Below is a small trained network, with its code and all its weights. Each question gives an input and a class and asks what happens when units are switched off, that is, made to give their printed mean instead of their output.

import numpy as np


def w(rows, s, z=0):
    codes = np.array(rows[::2]) - 128.0
    scale = np.full(codes.shape[1], s)
    scale[-1] = z or s
    return codes * scale


def f(y):
    return np.maximum(y, 0)


def log_softmax(a):
    a = a - a.max(-1, keepdims=True)
    return a - np.log(np.exp(a).sum(-1, keepdims=True))


def net(x, mask):
    res = np.array(x, float).reshape(1, 5) / 4 @ E
    y = f(res @ A[0][:, :-1].T + A[0][:, -1])
    res = res + np.where(mask, y, B[0][:, -1]) @ B[0][:, :-1]
    return log_softmax(res[-1] @ U[:, :-1].T + U[:, -1])


A, B = {}, {}
E = w([
[123,131,124,122],'x0',
[254,63,243,64],'x1',
[181,212,133,97],'x2',
[85,139,135,100],'x3',
[135,128,132,141],'x4',
],0.0077)
A[0] = w([
[110,49,192,199,230],'N0',
[77,228,97,184,255],'N1',
[151,70,210,89,187],'N2',
[29,179,120,128,172],'N3',
[81,43,61,173,96],'N4',
[139,13,44,60,248],'N5',
[238,208,194,54,82],'N6',
[199,46,255,119,228],'N7',
[44,86,89,211,161],'N8',
[34,99,145,151,100],'N9',
[136,148,95,200,138],'N10',
[203,178,45,225,255],'N11',
[122,28,180,55,171],'N12',
],0.009,0.0038)
B[0] = w([
[77,201,180,186,183],'N0',
[61,29,208,123,222],'N1',
[91,206,98,15,206],'N2',
[41,63,116,125,194],'N3',
[107,109,90,234,168],'N4',
[6,205,153,205,180],'N5',
[191,79,32,113,208],'N6',
[52,254,126,8,252],'N7',
[84,72,117,224,194],'N8',
[92,136,93,166,162],'N9',
[42,151,137,88,158],'N10',
[10,73,172,125,191],'N11',
[89,253,171,112,200],'N12',
],0.007,0.011)
U = w([
[114,79,102,225,139],'0',
[233,37,113,145,1],'1',
[216,71,82,155,1],'2',
[94,87,152,152,255],'3',
[117,185,206,95,162],'4',
[178,74,162,151,1],'5',
[212,93,163,171,1],'6',
[255,183,82,42,184],'7',
],0.01,0.0038)

Each question gives the input, the list of numbers given to net, and the class t.
The units are the neurons (one row each of A and B). Each row of codes is followed by its name. A weight is (code - 128) times the scale printed after its matrix; where a second scale follows, it is the last column's (A, B and U).
mask holds one flag per neuron, in row order. A switched-off neuron (its flag False) gives its mean, the last column of its row in B, instead of its output. The means were averaged over made-up inputs and are rounded, as every weight is.
A unit's drop is (log p(t) with every unit on - log p(t) with that unit switched off) / (log p(t) with every unit on - log p(t) with every unit switched off).
The circuit of an input: a set's keep is (log p(t) with only the set's units on - log p(t) with every unit switched off) / (log p(t) with every unit on - log p(t) with every unit switched off). Starting from the 12 units with the biggest drops (on a tie, the unit counted first), units are removed one at a time, each time the one whose removal leaves the highest keep (on an exact tie, the one counted first), for as long as the keep stays at least 0.8.
units of the circuit, in order: the units of the circuit, biggest drop first
unit that matters most: the unit with the biggest drop
top k neurons: the k neurons with the biggest drops, biggest first
drop of u: that unit's drop, to one decimal
input [-8,1,3,-6,4], class 7: unit that matters most	N1
input [3,-1,-3,5,7], class 0: units of the circuit, in order	(N7 N2)
input [5,-4,6,-7,-7], class 3: top 3 neurons	(N7 N11 N1)
input [0,-7,-1,2,-7], class 0: units of the circuit, in order	(N7 N8)
input [-1,6,1,7,4], class 7: units of the circuit, in order	(N6 N1 N11)
input [1,-2,8,-3,5], class 3: units of the circuit, in order	(N11 N7)
input [2,-3,4,4,-4], class 3: units of the circuit, in order	(N7 N1)
input [-4,-1,-2,5,-5], class 0: top 2 neurons	(N7 N2)
input [1,-6,7,-3,5], class 3: top 2 neurons	(N1 N11)
input [2,-6,-1,-1,2], class 0: units of the circuit, in order	(N7 N8)
input [-7,-2,6,4,3], class 3: units of the circuit, in order	(N7 N12)
input [-7,-3,-2,-1,-2], class 0: units of the circuit, in order	(N7 N2)
input [8,-1,8,-2,5], class 3: top 2 neurons	(N11 N7)
input [6,3,1,-1,-1], class 7: top 2 neurons	(N1 N11)
input [-7,-3,-3,-2,8], class 0: top neuron	(N7)
input [-5,-6,7,-3,-6], class 3: top 2 neurons	(N1 N11)
input [-1,1,8,2,-7], class 7: drop of N8	0.1
input [1,8,6,3,-8], class 7: drop of N6	0.1
input [-6,8,3,-3,6], class 7: drop of N6	0.3
input [6,6,5,-6,3], class 7: unit that matters most	N6
